Below are the code and all the weights of a small trained network. Each question names an input and a class and asks about switching units off, where a switched-off unit gives its printed mean instead of its output.

import numpy as np


def w(rows, s, z=0):
    codes = np.array(rows[::2]) - 128.0
    scale = np.full(codes.shape[1], s)
    scale[-1] = z or s
    return codes * scale


def norm(h):
    return h / np.sqrt((h * h).mean(-1, keepdims=True) + 1e-5)


def f(y):
    return y / 2 * (1 + np.tanh(0.7978845608 * (y + 0.044715 * y**3)))


def log_softmax(a):
    a = a - a.max(-1, keepdims=True)
    return a - np.log(np.exp(a).sum(-1, keepdims=True))


def net(x, mask):
    res = np.array(x, float).reshape(1, 3) / 4 @ E
    u = 0
    for l in range(2):
        y = f(norm(res) @ A[l][:, :-1].T + A[l][:, -1])
        res = res + np.where(mask[u : u + 3], y, B[l][:, -1]) @ B[l][:, :-1]
        u += 3
    return log_softmax(norm(res)[-1] @ U[:, :-1].T + U[:, -1])


A, B = {}, {}
E = w([
[130,125,129,128,127,128,129],'x0',
[47,140,91,158,167,34,114],'x1',
[118,155,178,254,49,128,104],'x2',
],0.006)
A[0] = w([
[183,132,206,109,122,222,155,117],'0.n1',
[1,173,72,159,175,61,122,1],'0.n2',
[125,134,66,120,180,97,122,184],'0.n3',
],0.0057,0.0023)
B[0] = w([
[176,203,178,127,238,135,30,238],'0.n1',
[253,189,238,140,195,182,45,253],'0.n2',
[129,120,182,48,81,113,220,199],'0.n3',
],0.0057,0.0041)
A[1] = w([
[128,129,103,255,46,151,128,195],'1.n1',
[54,175,156,169,242,19,152,9],'1.n2',
[131,61,66,27,130,111,223,211],'1.n3',
],0.0064,0.0012)
B[1] = w([
[61,67,39,30,137,76,203,223],'1.n1',
[214,159,168,127,154,244,85,193],'1.n2',
[39,117,89,255,39,69,133,254],'1.n3',
],0.0088,0.0042)
U = w([
[253,191,236,152,191,182,81,252],'0',
[29,102,56,128,71,89,169,4],'1',
],0.0072,0.0013)

Each question gives the input, the list of numbers given to net, and the class t.
The units are the neurons (one row each of A and B). Each row of codes is followed by its name. A weight is (code - 128) times the scale printed after its matrix; where a second scale follows, it is the last column's (A, B and U).
mask holds one flag per neuron, layer by layer. A switched-off neuron (its flag False) gives its mean, the last column of its row in B, instead of its output. The means were averaged over made-up inputs and are rounded, as every weight is.
A unit's drop is (log p(t) with every unit on - log p(t) with that unit switched off) / (log p(t) with every unit on - log p(t) with every unit switched off).
The circuit of an input: a set's keep is (log p(t) with only the set's units on - log p(t) with every unit switched off) / (log p(t) with every unit on - log p(t) with every unit switched off). Starting from all 6 units, units are removed one at a time, each time the one whose removal leaves the highest keep (on an exact tie, the one counted first), for as long as the keep stays at least 0.8.
units of the circuit, in order: the units of the circuit, biggest drop first
k most important neurons: the k neurons with the biggest drops, biggest first
drop when u is switched off: that unit's drop, to one decimal
input [4,2,5], class 1: units of the circuit, in order -> (1.n1)
input [-6,0,1], class 1: 2 most important neurons -> (0.n1, 0.n2)
input [8,6,-5], class 0: 2 most important neurons -> (0.n2, 1.n2)
input [4,8,7], class 0: 3 most important neurons -> (0.n2, 1.n2, 1.n3)
input [-1,-4,-6], class 1: 2 most important neurons -> (0.n2, 1.n3)
input [-5,-4,6], class 1: 2 most important neurons -> (0.n2, 1.n1)
input [6,2,3], class 1: 2 most important neurons -> (0.n1, 1.n1)
input [5,7,-6], class 0: 2 most important neurons -> (0.n2, 1.n2)
input [-2,2,5], class 1: drop when 1.n1 is switched off -> 0.9
input [6,1,3], class 1: drop when 1.n2 is switched off -> 0.0
input [3,-3,8], class 1: drop when 1.n1 is switched off -> 0.4
